Each row was made from one small tree. Brackets hold a mark, then the marks that hang from it, in alphabetical order. Every link used is in the known rows. Write each row's tree.
Known rows
[B J [P [F Q] G]]: 0, -214, 59, 47, -18, -36, -37, 148, -187, 8, -94, -346, -181, 206, 46, 160, 31, 34, 4, -59, -106, 125, 141, -32, -29, 52, 82, 47, -303, 45, 43, 156, -57, -41, 126, -40, -2, 13, -38, -62, 80, -6, 267, 22, -68, -75, 3, 87, -36, 98, -149, -108, 23, 9, 70, 6, 4, 85, -36, -65, 6, -184, 10
[D B N Q [U J T]]: -51, 245, -74, -8, 133, 26, -246, -149, 66, 111, -277, 210, -134, 306, 38, 126, 215, 71, 10, -88, 48, 87, 100, -154, 100, -36, -59, 147, -167, 2, -55, 62, -3, 55, 106, 44, -34, -38, -8, -19, 13, 171, -31, 147, 112, 205, -248, -32, -41, -76, -57, -121, -128, -36, 120, 98, 76, 101, -116, -12, 82, -119, 170
[T [S [Z [P F [G [B J]]]]]]: 60, -8, -1, 21, -16, -101, -54, 89, -147, -80, -177, -596, -108, 290, 119, 127, -27, 18, -16, -86, 25, 77, 205, -36, -13, 14, 5, 86, -158, 52, 41, 229, -7, -4, -143, -68, 92, -30, -11, -39, 90, -63, 243, 28, -30, -78, -82, -12, -8, 24, 7, 34, -71, 81, 39, -109, -32, 118, 68, -34, -5, -113, -55
[S T [Z [P F [G [B J]]]]]: 37, -94, 52, 22, -51, -61, -2, 113, -25, -76, -217, -531, -31, 136, 22, 28, 80, 6, -45, -49, 27, 144, 200, -43, 37, -33, 34, 70, -148, 41, 48, 259, -35, -28, -21, -89, 81, -70, 77, 34, 77, -37, 131, -27, -16, -166, -250, 27, 1, 2, 50, -23, -95, 30, 34, -75, -57, 157, 59, -71, -8, -136, -66
[D [B J] N [U [F P] T]]: -13, 193, -56, -97, 81, 6, -322, -85, 66, 54, -240, 22, -60, 358, 74, 174, 129, 41, 22, -12, 68, 332, 134, -17, 74, -41, -49, -40, -138, 29, 32, 45, 6, 43, 235, -14, -23, -18, 14, -77, 15, -18, 166, 122, 106, 25, -98, -85, -56, -11, -136, -40, -194, -14, 79, 59, 44, 68, -172, -84, 196, -175, 71
[Z [P [F D [Q [S T]]] G]]: -98, -109, -43, 112, 49, 77, 60, 102, -174, -87, -259, -204, -35, -106, 110, -18, -145, 43, 6, -10, 32, 240, 44, -84, 21, 72, 44, -117, -285, 39, -12, -16, -76, -70, 25, -76, -108, 22, 119, -69, 169, 62, 210, -96, 1, -123, 132, 141, 22, 178, 32, -281, 156, 45, -11, 28, -71, 58, 89, 2, -77, -251, -3
[Q [S [Z [P F [G B]]]] T]: -31, -40, -6, 19, 25, -18, 169, 74, -84, -106, -90, -301, 58, 211, 128, 70, -137, 35, -9, -133, 26, 233, 22, 4, 11, 22, 36, 15, -230, 62, 22, 235, -21, -15, -156, -80, 109, -29, 67, 75, 128, 24, 168, -73, -62, -178, 25, 41, 4, -5, 178, -6, -22, 35, -14, 2, -49, 102, 141, -49, 136, -137, 29
[F [D [N U]] [Q [S Z] T]]: 88, 164, 19, 68, 130, 125, 134, 44, -123, 2, -114, 415, 11, 11, -17, 195, -193, -46, 48, -40, -11, 171, -30, 14, 94, 75, 88, -75, -58, 47, -51, -12, 105, -25, 103, -44, -58, 45, 53, 87, 2, 94, 75, -3, 108, 108, 46, 122, 1, -12, 61, -58, 167, -14, 38, 42, -27, 89, -74, 117, -10, -28, 101
[N [D Q [U F J]] [Z P]]: 7, 70, -119, -103, 191, 42, -115, -47, 59, -49, -37, 248, -267, -12, 59, 319, 115, 3, -76, 16, 56, 186, 156, -180, 67, -27, -45, -137, -32, -19, -3, 74, -15, 56, 51, 28, -22, 91, 46, -91, -92, 130, 187, 106, 140, 216, 183, 332, 2, -76, -69, 22, -15, 2, 3, -38, 26, 96, -18, 48, 140, -114, 74
[Q [S [Z P]] T]: -62, -2, -2, -93, 22, 38, 157, 86, 2, -101, -36, 5, 37, -2, 63, -34, -146, -6, 24, -77, 94, 203, -65, 5, 21, -42, 8, -124, -133, 41, 11, 64, 75, 8, 2, -22, 15, -14, 66, 111, 75, 34, 99, -26, 46, -54, 112, 75, 35, -43, 154, 51, 18, 26, -3, -63, -35, -11, 75, 53, 118, -30, 16
[Z [P [F [D [B J]]] G]]: -74, -18, -39, -6, 33, -24, -83, -61, -82, 29, -358, -332, -112, 164, 72, 29, 7, 78, -11, -15, -67, 197, 125, -20, 17, 83, 22, 132, -327, 43, 32, 64, -159, -27, 54, -74, -51, -26, 22, -139, 105, 8, 286, 23, 18, -67, -81, -10, -1, 126, -72, -77, -132, 8, 114, -52, 49, 141, 34, -114, -112, -255, 49
[U [D B] F J [Q [T S]]]: -85, 50, 3, -20, 72, -11, -5, 26, -119, 37, -258, 60, 37, 83, 193, 107, 78, 116, 64, -166, 142, 295, 68, -207, 101, -269, -110, -19, -109, 30, -36, 50, 11, 43, 56, -2, -7, 10, 242, -137, -100, 115, 225, 83, 8, 62, 10, -28, 17, -95, -169, -216, -7, -55, 89, 85, 130, 85, 38, 119, 330, -108, 160
[Q [T [S [Z P]]]]: -19, 53, -36, -61, -5, 5, 24, 121, -37, -118, -117, -141, -19, 24, 65, -67, -142, 17, 16, -85, 118, 167, 8, -36, -3, -125, -4, -95, -72, 43, 5, 22, 61, 15, 19, -23, 19, -15, 37, 61, 64, -12, 136, -16, 56, -25, 124, 4, 55, -66, 108, 10, 32, 47, -2, -95, -33, -13, 13, 34, 137, -45, -22
[S T [Z [P [F D] G]]]: -44, -18, -34, 85, -45, 26, 68, 119, -76, -117, -334, -278, -48, -210, 1, -88, -72, 45, -68, 7, 36, 225, 56, -67, 23, -8, 62, -25, -170, 6, -5, 48, -84, -40, 123, -118, -4, -11, 101, -19, 140, 19, 96, -134, 45, -123, -99, 93, 57, 63, 20, -46, -37, 67, 14, -103, -86, 130, 38, -22, -30, -241, -60
[B [P [F [D N [Q T] U]]]]: -136, 120, -107, 72, 152, 59, -64, -22, -49, -29, -339, 268, -158, 251, 68, 164, -48, 58, 31, -78, -94, 234, -66, -25, 37, -3, 76, 103, -317, -4, 18, 73, -17, 20, 78, 18, 17, 14, -37, -105, 111, 128, 135, 10, 56, 140, 112, 63, -51, -73, 33, -133, 2, -45, 61, 49, 20, 142, -230, -19, 156, -235, 191
[G [B J [P [F D]]]]: 58, -133, 36, 27, -20, -65, -37, 20, -129, -15, -100, -166, -86, 252, 76, 201, -7, 1, 52, -57, -91, 97, 156, 54, 12, 31, 28, 166, -242, 40, 71, 90, -44, -24, -48, -83, 67, -22, 78, -87, -4, -106, 169, 93, -52, -3, -8, -9, -27, 64, -55, -27, -44, 16, 43, -86, 62, 168, -80, -80, -76, -19, 79
[U J Q T]: -31, -81, 86, 6, -27, -36, -31, 118, -29, 33, -120, 44, -132, -13, 55, 114, 169, 24, -17, -72, 84, 134, 153, -169, 72, -103, -56, -44, -83, 5, -59, 70, -6, 22, 132, -23, -8, 4, 158, 9, -59, 21, 12, 103, 53, 26, -122, 19, 46, 3, -177, -170, -3, -37, 38, 50, 2, 14, 45, 54, 62, -45, 96
[U F J [Q S T]]: -109, -72, 72, -10, 60, 16, 103, 123, -113, -19, -38, 99, -15, -6, 162, 165, 69, 9, 38, -112, 119, 340, -30, -167, 95, -136, -70, -132, -71, -3, -18, 143, 51, 33, 10, 49, 23, 38, 189, -44, -83, 91, 160, 64, 0, -47, 160, 60, -10, -61, -134, -195, 142, -56, 17, 139, -7, -45, 56, 174, 227, -23, 119
[N [G [B J]]]: 66, -91, 37, -29, -31, -35, 7, 19, 10, 4, 9, -200, 1, 342, -23, 150, 88, -26, 41, -57, -48, 4, 130, -38, 20, 73, 5, 144, -79, 56, 42, 148, 14, -11, -42, 19, 62, -8, 40, -19, -74, -29, 65, 122, -4, -41, -73, -2, -22, 76, -77, -26, -51, -49, 68, 43, 48, 44, 27, -138, -130, 126, 0
[P [F Q] [G B]]: 79, -89, 4, 152, 6, -21, -8, 8, -171, 3, -62, -318, 3, 193, 43, 111, -16, 36, -20, -83, -90, 31, 147, -22, -3, 73, 38, 63, -156, 22, 5, 125, -71, -57, -124, -62, 43, 3, 28, -22, 64, -4, 101, -24, -194, -153, -45, 74, -30, 88, -40, -183, 56, 8, -13, 92, 1, 143, 50, -133, 11, -174, 23
[N D G [U J] [Z P]]: 124, -33, 1, -143, 115, 66, 34, 65, 150, -16, 131, 313, -266, 100, -29, 401, 34, -37, -86, 49, 10, 93, 208, -132, 21, 94, 60, 55, 42, 74, -14, 131, -89, 18, 97, -40, -31, 112, 6, 11, -117, 108, 133, 87, 332, 286, 125, 262, 62, 60, -40, 13, -34, -23, -3, -38, 25, 37, 127, -34, -129, 114, -11
[F [D [Q S T] U] [P G]]: -186, 94, -184, 56, 144, 78, 13, 32, -44, -30, -286, 118, 0, 317, 97, 44, -128, 68, 42, -27, 47, 246, -45, -111, 117, 136, 36, -134, -411, 42, -30, -70, -30, 22, 175, 65, -119, 87, 16, -18, 138, 52, 195, -20, 59, -72, 174, 143, -75, 89, 73, -184, 47, -33, 68, 123, 14, 62, 69, -83, -66, -209, 112
[B J [P G]]: -25, -133, 28, -21, -42, -50, 0, 112, -45, 14, -21, -306, -95, 275, 39, 91, 59, 42, 19, -4, -50, 70, 98, -10, -8, 47, 57, 67, -221, 65, 32, 80, -63, -4, 175, -15, -20, 5, -53, -33, 58, -28, 169, 56, 59, -76, -32, 1, -3, 72, -106, 48, -57, -3, 81, -35, 9, 21, 41, -58, -56, -19, -3
[Z [P [F Q]]]: 3, -110, 5, 5, 28, 22, -49, 54, -79, -57, -96, -132, -136, -26, 57, 35, -70, 8, -34, -51, -43, 113, 94, 5, -32, 1, 15, -59, -153, -5, 36, 52, -28, -35, -73, -47, -13, 8, 9, -46, 121, 15, 155, -9, -79, -30, 139, 159, 12, 68, -62, -196, 49, 33, -37, -35, 0, 62, -18, -49, 81, -235, -2
[B J [P [F [Q S]]]]: -21, -206, 73, -23, 26, -5, 5, 95, -195, -16, 5, -102, -148, 169, 105, 218, -41, -25, 74, -89, -45, 112, 51, -11, -27, 47, 36, 3, -268, 39, 64, 157, 62, -24, -19, 0, 4, 5, 4, -40, 37, 6, 253, 61, -68, 59, 120, 89, -73, 66, -39, -109, 99, 29, 43, -14, 14, 27, -70, 66, 15, -60, 39
[S T [Z [P [F Q] [G B]]]]: 82, -112, 3, 113, -51, 16, 30, 96, -86, -111, -171, -447, 21, 43, 7, -24, -31, 32, -50, -90, 12, 136, 198, -69, 23, -27, 40, -23, -161, 29, 25, 155, -39, -61, -45, -111, 31, -37, 113, 68, 146, 7, 69, -73, -140, -204, -118, 179, 30, 55, 30, -196, 33, 58, -33, -38, -52, 186, 75, -116, 45, -222, -63
[Q [S T [Z [P F G]]]]: -90, -41, -6, 26, -11, 25, 124, 118, -57, -129, -164, -296, -11, -85, 75, -33, -76, 21, -39, -36, 94, 192, -16, -87, -4, 3, 40, -49, -139, 22, 12, 185, -8, -14, -24, -58, 25, -23, 48, 38, 159, 77, 102, -140, 37, -92, -48, 78, 6, 22, 135, -33, 3, 78, -12, -53, -118, 37, 104, 69, 51, -163, -82
[D [U Q [T S]]]: -99, 102, -29, 44, 56, -26, -167, 46, -67, -55, -115, 7, -123, 156, 74, 106, 39, 39, 2, -72, 111, 75, 117, -194, 40, -31, -71, -122, -29, 37, -57, -3, 69, 38, 86, 40, -5, 35, 70, -68, -52, 8, 63, 46, 47, 135, 4, 34, -21, 7, -39, -118, 22, -11, 3, 42, -50, 1, -54, 111, 139, -28, 65
[D B [N Z]]: 106, 85, -80, -26, 63, 68, -90, -249, 56, 51, -147, 184, 3, 191, -10, 117, 28, 23, 25, 3, -29, 10, 45, -22, -26, -14, 16, 117, 48, 7, 2, 152, -51, 22, -3, -22, -13, -37, -28, 19, -34, 146, -9, 40, -1, 110, -117, -19, 8, -118, 120, 22, -56, 3, 25, 2, 21, 54, -92, -99, 28, -4, 52
[F [D B [N Z] Q U] P]: 35, 181, -255, 9, 151, 128, -218, -295, 85, 20, -397, 366, -83, 391, 4, 149, -19, 50, 32, 17, -23, 85, 100, -102, 68, 85, 11, 38, -201, -15, 8, 11, -54, 51, 136, 32, -121, 39, -28, -38, 69, 133, 54, 83, 26, 166, -29, 187, -57, -44, 63, -139, -77, 10, 64, -10, 86, 176, -140, -204, -84, -181, 113
[F [D B [Q [S T]]] P]: -102, 27, -188, 10, 44, 124, 21, -150, 45, -19, -361, 175, 152, 131, 66, -72, -79, 49, 124, -45, 107, 116, -37, -159, 92, -4, -31, -15, -297, 10, 29, -93, 3, 18, 29, 35, -175, -14, 139, 20, 156, 74, 69, 26, -45, -5, 59, 78, -59, 56, 127, -380, 93, 4, 71, 34, 74, 71, 24, -72, -183, -121, 53
[Q [S [Z [P F G]]] T]: -111, -27, -1, -13, 30, 9, 175, 134, -98, -99, -145, -215, -28, 32, 103, 24, -145, 34, -31, -93, 38, 280, -66, -25, -8, 11, 59, -58, -231, 41, 5, 204, -14, -7, -18, -56, 66, -6, 17, 51, 140, 67, 203, -117, 16, -123, 59, 46, 8, -9, 139, 26, -17, 38, 10, -6, -83, 29, 102, 29, 160, -199, 8

Which tree is each row?
-102, 51, -224, 45, 61, 88, 56, -162, -35, 21, -342, 15, 98, 293, 106, 5, -118, 95, 90, -47, 19, 98, -19, -130, 66, 133, -3, 19, -406, 25, 9, -74, -77, 17, 41, 21, -172, 37, 36, -28, 217, 82, 159, 32, -66, -75, 92, 104, -51, 136, 17, -276, 31, 16, 103, 47, 89, 90, 131, -141, -209, -207, 77	[F [D B [Q S]] [P G]]
-55, -15, 13, 154, 82, -65, -107, -19, -152, 14, -285, -253, -140, 337, 53, 234, 107, 38, -31, -42, -91, 119, 221, -97, 101, 153, 13, 75, -230, 22, -3, 162, -73, -19, 14, -7, 34, 42, 76, -165, -49, -23, 176, 45, -71, -19, -168, 114, -73, 98, -127, -87, -69, -55, 74, 53, 5, 235, 12, -43, -80, -158, 117	[P [F [D [U Q]]] [G [B J]]]
88, 96, -62, 54, 135, 133, -13, -9, -44, 26, -108, 375, -36, 210, 79, 248, -197, -31, 54, 50, -5, 116, 52, 45, 73, 166, 63, -84, -136, 31, -5, -104, 9, -18, 61, -32, -172, 95, -18, -4, 133, 21, 108, 52, 131, 106, 201, 155, -23, 137, -56, -230, 147, 22, -14, 39, 25, 58, 13, -9, -169, -86, 50	[F [D [N U]] P [Q S]]
74, 79, -23, -55, 146, 18, -132, -25, -27, 8, 86, 267, -196, -90, 17, 338, 127, -19, -75, 54, 65, 189, 132, -113, 58, -17, -21, -98, 130, -6, -34, 75, -19, 26, 125, -2, 33, 95, 61, -67, -247, 65, 111, 42, 145, 219, 42, 167, -13, -74, -41, 186, -36, 2, -13, 10, 0, 67, -33, 98, 126, 25, 43	[N [D [U F J]] Z]
-52, -62, -46, 31, -28, -7, -19, -71, -57, 0, -98, -251, -25, 274, 71, 54, -9, 113, 4, -92, -74, 109, 31, -50, -53, 22, 42, 214, -258, 42, 47, 133, -135, -6, 24, -52, 23, -23, -41, -54, 137, 67, 131, -38, -82, -31, -41, -4, -31, 51, -12, -83, -97, 29, 49, -3, 45, 109, 16, -106, 67, -157, 28	[D [B [P F G]]]
147, 103, -33, -51, 103, 84, -73, -156, 57, 64, -169, 302, -132, 371, -94, 341, 40, -23, 23, 35, -107, 66, 146, -92, 38, 154, 70, 209, 0, 75, -2, 158, -53, 18, 167, -14, -37, 30, -17, -58, -139, 139, 125, 126, 218, 240, -123, 73, -21, 24, -43, 1, -80, -52, 124, 8, 45, 101, -146, -113, -204, 107, 58	[F [D [B J] [N G U Z]]]
-23, -20, -23, 14, -65, 27, 68, 123, 48, -102, -154, -314, 20, -78, -24, -144, -5, 39, -54, 6, 82, 127, 69, -76, 24, -40, 36, -72, -78, 28, -4, 50, -37, -16, 146, -65, -31, -22, 51, 73, 134, 33, 14, -86, 66, -155, -116, 102, 69, 21, 35, -8, -36, 49, 1, -88, -82, 51, 111, -34, -1, -113, -102	[S T [Z [P G]]]
-68, 123, -103, 94, 112, 14, -57, -175, -100, 113, -559, -92, -85, 227, 43, 139, 79, 73, 43, -43, -133, 94, 19, -77, 35, 80, 54, 239, -319, -12, 11, 160, -90, 1, 1, 0, -52, -41, -47, -150, 121, 156, 214, 57, -26, 37, -181, -73, -56, 1, -65, -166, -57, -46, 193, 77, 52, 161, -105, -77, -114, -303, 137	[P [F [D [B J] N Q]] G]
-98, 240, -85, 14, 166, 80, 51, -53, 2, -26, -204, 302, -9, 188, 18, 106, -39, -8, 43, -92, 35, 113, -143, -68, 77, 15, 29, -38, -122, -9, -23, 141, 157, 48, 11, 94, 21, 2, -49, 70, 48, 186, 7, 2, 51, 137, -28, 87, -72, -161, 170, 38, 31, -32, 72, 75, -36, 53, -108, 114, 152, -78, 121	[D N [Q [S Z] T] U]
-39, 5, -117, -34, 127, 116, 168, -46, 33, -43, -176, 353, -23, 258, 23, 226, -57, -12, 78, -78, -22, 126, -122, -160, -15, 29, 63, 16, -111, 30, -11, 271, 62, 44, -19, 84, 17, 19, -4, 38, -1, 264, 103, 43, 75, 85, 151, 82, -15, -117, 167, -134, 126, -69, 58, 156, -46, -72, -83, -63, 59, 18, 100	[D [N G Z] [Q S T]]
81, 14, -27, -5, -32, -80, -40, 74, -84, -67, -112, -557, -39, 325, 92, 68, -23, 20, 12, -58, 59, 25, 222, -36, 15, 21, -14, 26, -129, 73, 24, 112, 8, 0, -61, -47, 24, -22, 2, 6, 75, -74, 181, 79, 12, -106, -63, 15, 28, 45, -12, 76, -51, 70, 48, -124, -12, 84, 133, -57, -77, -8, -63	[T [S [Z [P [G [B J]]]]]]
-92, -66, -11, 136, 81, 51, 123, 100, -278, -7, -218, -45, 3, -33, 86, 72, -171, 41, 34, -70, -39, 272, -53, -47, 28, 83, 78, -80, -302, 44, -42, 27, -48, -63, 54, -47, -38, 39, 95, -35, 53, 56, 254, -94, -67, -129, 122, 32, -20, 107, 58, -191, 169, -17, 40, 145, -40, 49, 29, -1, 8, -221, 98	[P [F D [Q S T]] G]
0, -61, -75, 76, -4, 98, 153, 139, -188, -46, -250, -22, 79, 33, 43, -6, -232, 34, 54, -50, 60, 296, 12, -39, 80, 72, 82, -214, -347, 47, -29, -73, 0, -46, 250, -61, -117, 68, 116, 114, 129, -23, 190, -58, -46, -211, 106, 154, 17, 127, 19, -139, 124, 32, 47, 35, -7, 75, 120, -100, -79, -199, 26	[F D [P G] [Q [S Z] T]]
-42, -61, -66, -53, 13, 56, 88, -106, 34, -4, -86, 76, -36, 121, 9, 220, -35, 69, 41, -105, -82, 124, -25, -70, -80, 32, 73, 260, -217, 47, 80, 133, -84, -19, -20, -36, 15, 16, 8, -64, 52, 109, 144, 3, -11, 179, 110, 43, -8, 80, 20, -90, -64, -24, 70, 10, 97, 98, 20, -90, -2, -68, 44	[N [D [B [P F]]] G]
59, -161, 68, -18, -28, -83, -53, 33, -64, -13, 15, -242, -83, 346, 79, 208, 57, -6, 37, -86, -74, 52, 150, 46, -16, -10, 18, 180, -180, 41, 90, 203, -15, -6, -111, -47, 110, -43, 18, -39, 5, -82, 142, 88, -73, -1, -34, -24, -52, 3, -18, -25, -69, 7, 25, -56, 47, 122, -68, -73, 27, 6, 41	[G [B J [P F]]]
-113, -39, -123, 2, 46, 27, 72, -111, -100, 36, -256, -100, -7, 367, 92, 102, -16, 85, 130, -81, -50, 68, 18, -135, 47, 120, 10, 135, -454, 69, 31, 10, -36, 15, 89, 27, -121, -4, 27, -74, 125, 97, 241, 120, -25, 10, 28, 79, -54, 110, -34, -131, 18, -7, 179, -12, 95, 99, 32, -44, -193, -78, 123	[F [D [B J [P G]] [Q S]]]
15, -31, 29, -20, 125, 58, 156, 52, 14, -84, 39, 398, 14, -51, 65, 308, 15, -17, -12, 1, 93, 148, 79, -222, 94, -75, -36, -215, 157, 46, -36, 150, 84, 49, 62, -23, 5, 67, 226, -65, -170, 150, 118, -27, 128, 161, 36, 270, -25, -94, 3, -108, 71, -37, -46, 30, -49, 69, -29, 216, 252, 47, 47	[N [U D F [Q [S T]]] Z]
77, -138, 46, -44, -42, -64, -37, 17, -1, 0, 81, -207, -18, 381, 51, 148, 62, -2, 65, -58, -44, -1, 166, 48, 13, -6, 3, 122, -153, 62, 73, 91, 1, -2, -27, -29, 41, -33, 30, 7, -8, -91, 84, 141, -32, -30, -24, 1, -18, 20, -38, 16, -46, -5, 32, -70, 67, 87, -7, -92, -45, 110, 39	[G [B J P]]
-81, -45, -138, -42, 51, 72, 126, -144, 52, -8, -191, 147, -54, 164, 2, 234, -9, 76, 60, -149, -108, 65, -45, -163, -61, 30, 60, 265, -305, 23, 85, 149, -43, 9, -71, 19, -5, 13, -2, -76, 107, 179, 157, 42, -66, 209, 141, 127, -37, 38, 15, -219, -16, -48, 112, 32, 118, 124, -26, -98, -8, -141, 88	[N [D [B [P F]] Q] G]
2, 83, -29, 57, 10, 67, 13, 30, -18, -94, -402, -10, -63, -226, 19, -18, -71, 2, -29, 15, 33, 217, 4, 19, 12, -70, 60, 19, -76, -32, 19, 71, -21, -26, 30, -113, 1, -42, 71, -25, 142, 65, 26, -76, 96, 18, -87, 22, 68, -38, 51, -51, -23, 60, 1, -116, -72, 118, -86, 21, 23, -213, -15	[S T [Z [P [F [D N]]]]]
-30, 0, 49, -21, 74, 29, 137, 59, -4, -118, -20, 111, -151, 68, 70, 245, -89, -38, -55, -86, 14, 95, 51, -108, 32, 70, 4, -45, -43, 8, 28, 230, 76, 35, -138, -16, 42, 49, 27, 0, 85, 83, 115, -20, 38, 164, 80, 292, -36, -3, -11, -103, 27, 32, -33, -96, -53, 102, 46, 187, 93, -93, 11	[N [U [Q [S [Z [P F]]]]]]
126, 37, -32, -31, 76, 54, -79, 38, 88, -53, -78, 375, -133, 193, 54, 406, 30, -17, -49, 17, 39, 266, 194, -138, 47, -52, -1, -187, 96, 21, -8, 164, 0, 69, 175, -62, 0, 69, 79, -14, -18, 40, 122, 77, 129, 63, 99, 181, 16, -77, -153, -207, 12, -20, -61, 44, -70, 32, -137, -32, 251, -115, 47	[D [N [U [F P] Q T] Z]]
-47, -41, 0, 39, -50, 5, 52, 135, -17, -117, -221, -346, -49, -117, 5, -82, -10, 37, -82, -23, 50, 176, 56, -78, -5, -47, 55, -18, -106, 6, 13, 163, -53, -21, 63, -82, 38, -32, 36, 30, 148, 44, 73, -137, 27, -124, -130, 76, 32, 2, 53, -42, -55, 61, -6, -74, -101, 85, 52, -13, 75, -219, -98	[S T [Z [P F G]]]
-56, -45, -44, -4, 5, 60, -51, 2, -50, 19, -336, 110, 25, 111, 124, 71, 48, 85, 47, -99, 99, 450, 100, -158, 140, -158, -65, -64, -251, -7, 13, -25, -84, 22, 200, -19, -87, 42, 249, -64, 4, 8, 196, 101, -48, -114, 102, 83, 14, 20, -237, -363, 22, -52, 66, 75, 123, 115, 35, -82, 98, -202, 138	[U [F [D B] P] J [Q T]]
-97, -54, 23, 2, 14, 5, 97, 40, -39, -28, -62, 112, -1, 0, 88, 112, 5, 9, 44, -79, 76, 101, 13, -138, 28, -11, -48, -135, -94, 31, -36, 57, 64, 19, 6, -2, -19, 4, 141, 11, 2, 42, 49, 42, -8, 19, 30, 30, 9, 21, -1, -150, 76, -28, 7, 67, -49, -41, 47, 104, 86, -16, 94	[U [Q S] T]
